Below are the code and all the weights of a small trained network. Each question names an input and a target symbol and asks about switching units off, where a switched-off unit gives its printed mean instead of its output.

import numpy as np


def w(rows, s, z=0):
    codes = np.array(rows[::2]) - 128.0
    scale = np.full(codes.shape[1], s)
    scale[-1] = z or s
    return codes * scale


def norm(h):
    return h / np.sqrt((h * h).mean(-1, keepdims=True) + 1e-5)


def f(y):
    return y / 2 * (1 + np.tanh(0.7978845608 * (y + 0.044715 * y**3)))


def softmax(a):
    e = np.exp(a - a.max(-1, keepdims=True))
    return e / e.sum(-1, keepdims=True)


def log_softmax(a):
    a = a - a.max(-1, keepdims=True)
    return a - np.log(np.exp(a).sum(-1, keepdims=True))


def net(x, mask):
    ids = ['αβγζθλμστψ'.index(c) for c in x.split()]
    T = len(ids)
    res = E[ids] + P[:T]
    u = 0
    for l in range(2):
        q, k, v = (norm(res) @ M[l].T for M in (Q, K, V))
        z = softmax(np.where(np.tri(T) > 0, q @ k.T / 2**0.5, -1e9)) @ v
        res = res + np.where(mask[u], z, O[l][:, -1]) @ O[l][:, :-1]
        u += 1
        y = f(norm(res) @ A[l][:, :-1].T + A[l][:, -1])
        res = res + np.where(mask[u : u + 16], y, B[l][:, -1]) @ B[l][:, :-1]
        u += 16
    return log_softmax(norm(res)[-1] @ U[:, :-1].T + U[:, -1])


Q, K, V, O, A, B = {}, {}, {}, {}, {}, {}
E = w([
[114,148,178,102,109,104],'α',
[204,131,117,178,159,138],'β',
[62,15,159,135,135,72],'γ',
[253,153,226,80,101,140],'ζ',
[128,190,195,57,122,113],'θ',
[147,149,174,74,200,107],'λ',
[119,194,182,60,114,99],'μ',
[219,157,133,12,152,141],'σ',
[168,115,187,157,15,131],'τ',
[127,166,133,78,59,75],'ψ',
],0.0045)
P = w([
[128,248,3,116,157,78],'0',
[136,200,71,96,168,102],'1',
[141,178,96,93,171,119],'2',
[146,163,114,90,173,128],'3',
[144,153,128,90,173,133],'4',
[146,146,141,91,172,134],'5',
[145,138,151,91,171,143],'6',
[145,130,160,92,169,145],'7',
[146,126,163,91,174,154],'8',
[149,123,172,92,171,157],'9',
],0.0024)
Q[0] = w([
[122,87,37,195,120,182],'L0H0',
[35,163,3,156,41,147],'L0H0',
],0.0058)
K[0] = w([
[216,205,86,191,139,172],'L0H0',
[160,254,172,118,105,148],'L0H0',
],0.006)
V[0] = w([
[2,42,140,165,89,60],'L0H0',
[137,46,6,250,202,137],'L0H0',
],0.0025)
O[0] = w([
[254,77,76,133,185,160,5],'L0H0',
[164,96,174,196,131,102,5],'L0H0',
],0.004,0.0026)
A[0] = w([
[93,128,167,103,121,87,203],'L0N0',
[110,119,97,120,147,84,100],'L0N1',
[152,3,110,166,85,110,124],'L0N2',
[111,129,136,130,137,74,156],'L0N3',
[155,113,170,192,158,114,45],'L0N4',
[167,61,160,167,94,201,70],'L0N5',
[113,125,51,106,174,64,90],'L0N6',
[168,109,128,108,146,146,6],'L0N7',
[143,102,138,118,152,139,59],'L0N8',
[105,129,159,101,113,108,167],'L0N9',
[97,116,138,109,111,74,193],'L0N10',
[110,160,121,138,106,161,165],'L0N11',
[147,130,143,195,121,119,70],'L0N12',
[130,131,44,183,120,135,112],'L0N13',
[131,136,79,104,82,72,108],'L0N14',
[186,150,126,105,177,143,94],'L0N15',
],0.0061,0.0015)
B[0] = w([
[115,89,85,186,144,152,252],'L0N0',
[104,116,127,119,176,143,124],'L0N1',
[110,254,187,135,115,92,105],'L0N2',
[117,106,122,143,158,153,164],'L0N3',
[129,122,169,68,163,185,120],'L0N4',
[151,134,67,23,186,51,106],'L0N5',
[84,71,134,125,156,109,149],'L0N6',
[149,154,100,135,138,159,113],'L0N7',
[141,156,124,121,117,164,114],'L0N8',
[123,112,82,179,133,149,217],'L0N9',
[138,97,106,186,161,153,187],'L0N10',
[99,123,187,159,112,139,153],'L0N11',
[115,108,192,75,131,143,105],'L0N12',
[121,153,144,134,91,111,86],'L0N13',
[137,99,149,133,108,202,142],'L0N14',
[122,144,100,194,124,112,217],'L0N15',
],0.0044,0.0026)
Q[1] = w([
[66,135,68,150,187,148],'L1H0',
[253,242,141,34,205,184],'L1H0',
],0.0063)
K[1] = w([
[82,59,40,169,218,162],'L1H0',
[180,219,158,11,179,4],'L1H0',
],0.004)
V[1] = w([
[128,120,243,148,6,106],'L1H0',
[142,161,107,88,2,143],'L1H0',
],0.003)
O[1] = w([
[73,203,68,55,213,35,7],'L1H0',
[4,17,157,100,202,15,48],'L1H0',
],0.0027,0.0018)
A[1] = w([
[98,211,1,88,202,115,6],'L1N0',
[61,176,49,132,225,95,26],'L1N1',
[198,144,77,89,98,28,20],'L1N2',
[49,106,132,87,115,179,159],'L1N3',
[80,224,127,196,23,145,53],'L1N4',
[95,104,129,47,131,8,78],'L1N5',
[140,119,209,182,52,104,101],'L1N6',
[90,190,220,99,180,136,169],'L1N7',
[122,140,106,143,77,239,118],'L1N8',
[157,144,95,154,203,125,172],'L1N9',
[194,165,128,139,6,115,128],'L1N10',
[52,207,89,106,82,94,121],'L1N11',
[123,201,113,120,31,102,76],'L1N12',
[97,117,182,63,135,159,127],'L1N13',
[53,85,147,220,164,123,63],'L1N14',
[198,158,101,78,48,125,91],'L1N15',
],0.0044,0.0018)
B[1] = w([
[149,144,50,94,146,95,138],'L1N0',
[150,162,48,71,97,121,144],'L1N1',
[92,117,101,67,136,139,101],'L1N2',
[158,173,176,129,119,116,189],'L1N3',
[158,142,58,2,128,140,207],'L1N4',
[120,62,217,145,134,161,129],'L1N5',
[107,172,35,85,188,135,136],'L1N6',
[100,99,130,140,61,164,249],'L1N7',
[79,107,187,119,115,88,250],'L1N8',
[68,115,147,97,89,101,201],'L1N9',
[96,134,42,121,143,60,150],'L1N10',
[162,176,116,170,139,175,177],'L1N11',
[168,157,86,125,160,152,139],'L1N12',
[114,134,148,158,126,156,150],'L1N13',
[230,157,49,84,167,106,168],'L1N14',
[136,120,57,154,165,114,132],'L1N15',
],0.0045,0.0023)
U = w([
[105,204,35,47,92,155,212],'α',
[98,142,254,137,85,198,231],'β',
[101,182,168,185,127,33,3],'γ',
[138,115,138,118,130,98,7],'ζ',
[127,117,126,145,120,103,4],'θ',
[184,100,135,182,188,164,104],'λ',
[134,119,110,180,136,115,26],'μ',
[161,65,94,121,150,162,57],'σ',
[109,80,160,29,181,59,109],'τ',
[126,23,95,150,95,101,184],'ψ',
],0.01,0.0034)

Each question gives the input, a string of symbols that net reads in full, and the target symbol t.
The units are the heads (2 rows each of Q, K, V and O) and the neurons (one row each of A and B). Each row of codes is followed by its name. A weight is (code - 128) times the scale printed after its matrix; where a second scale follows, it is the last column's (O, A, B and U).
mask holds one flag per unit, layer by layer, with each layer's heads first. A switched-off unit (its flag False) gives its mean, the last column of its rows in O or B, instead of its output. The means were averaged over made-up inputs and are rounded, as every weight is.
A unit's drop is (log p(t) with every unit on - log p(t) with that unit switched off) / (log p(t) with every unit on - log p(t) with every unit switched off).
The circuit of an input: a set's keep is (log p(t) with only the set's units on - log p(t) with every unit switched off) / (log p(t) with every unit on - log p(t) with every unit switched off). Starting from the 12 units with the biggest drops (on a tie, the unit counted first), units are removed one at a time, each time the one whose removal leaves the highest keep (on an exact tie, the one counted first), for as long as the keep stays at least 0.8.
circuit, biggest first: the units of the circuit, biggest drop first
most important unit: the unit with the biggest drop
k most important neurons: the k neurons with the biggest drops, biggest first
k most important neurons of layer l: the k neurons of layer l with the biggest drops, biggest first
drop when u is switched off: that unit's drop, to one decimal
input μ β λ λ λ σ β λ β θ, target α: circuit, biggest first : [L1N4; L0N4; L1N6]
input λ α β λ α β β τ λ μ, target α: most important unit : L1N4
input σ ζ μ ζ β λ β λ τ σ, target β: circuit, biggest first : [L1N4; L1N14]
input λ τ ζ, target α: circuit, biggest first : [L1N10; L0H0]
input λ ζ λ λ β γ τ σ, target τ: 2 most important neurons : [L0N5; L0N0]
input λ λ λ θ β, target α: 3 most important neurons : [L1N4; L1N6; L1N10]
input ψ σ ζ ψ λ, target α: 2 most important neurons : [L1N1; L1N14]
input γ τ β, target τ: 2 most important neurons of layer 0 : [L0N5; L0N0]
input λ λ γ λ ζ β τ, target τ: 2 most important neurons : [L0N5; L1N5]
input ψ β λ ζ τ λ α, target α: 4 most important neurons : [L1N14; L0N4; L1N4; L1N5]
input λ λ μ λ α λ γ, target λ: 2 most important neurons : [L1N14; L0N2]
input λ σ ψ λ τ σ ψ, target β: circuit, biggest first : [L1H0; L1N5]
input σ τ ψ β σ θ θ α λ, target α: 3 most important neurons : [L1N1; L0N14; L0N4]
input μ θ ψ ψ λ λ λ ψ, target β: 2 most important neurons : [L0N14; L0N15]
input ζ τ μ β λ σ λ λ β, target β: most important unit : L0N4
input λ λ θ λ γ ζ τ λ θ, target τ: 2 most important neurons : [L0N5; L0N2]
input τ λ β ψ λ ζ, target α: 2 most important neurons : [L0N6; L1N10]
input β λ λ λ λ γ τ μ, target τ: 2 most important neurons : [L0N5; L0N0]
input τ λ σ λ λ λ λ β θ, target α: 4 most important neurons : [L1N4; L0N4; L1N6; L1N10]
input μ β γ λ α, target λ: most important neuron of layer 0 : [L0N4]
input τ σ λ β σ β τ γ, target τ: 2 most important neurons of layer 1 : [L1N14; L1N1]
input β ζ β μ τ λ β σ α, target α: drop when L1H0 is switched off : 0.2
input λ β θ τ λ γ λ θ, target λ: drop when L0H0 is switched off : 1.1
input λ λ λ λ γ τ ζ, target τ: drop when L1H0 is switched off : 0.4
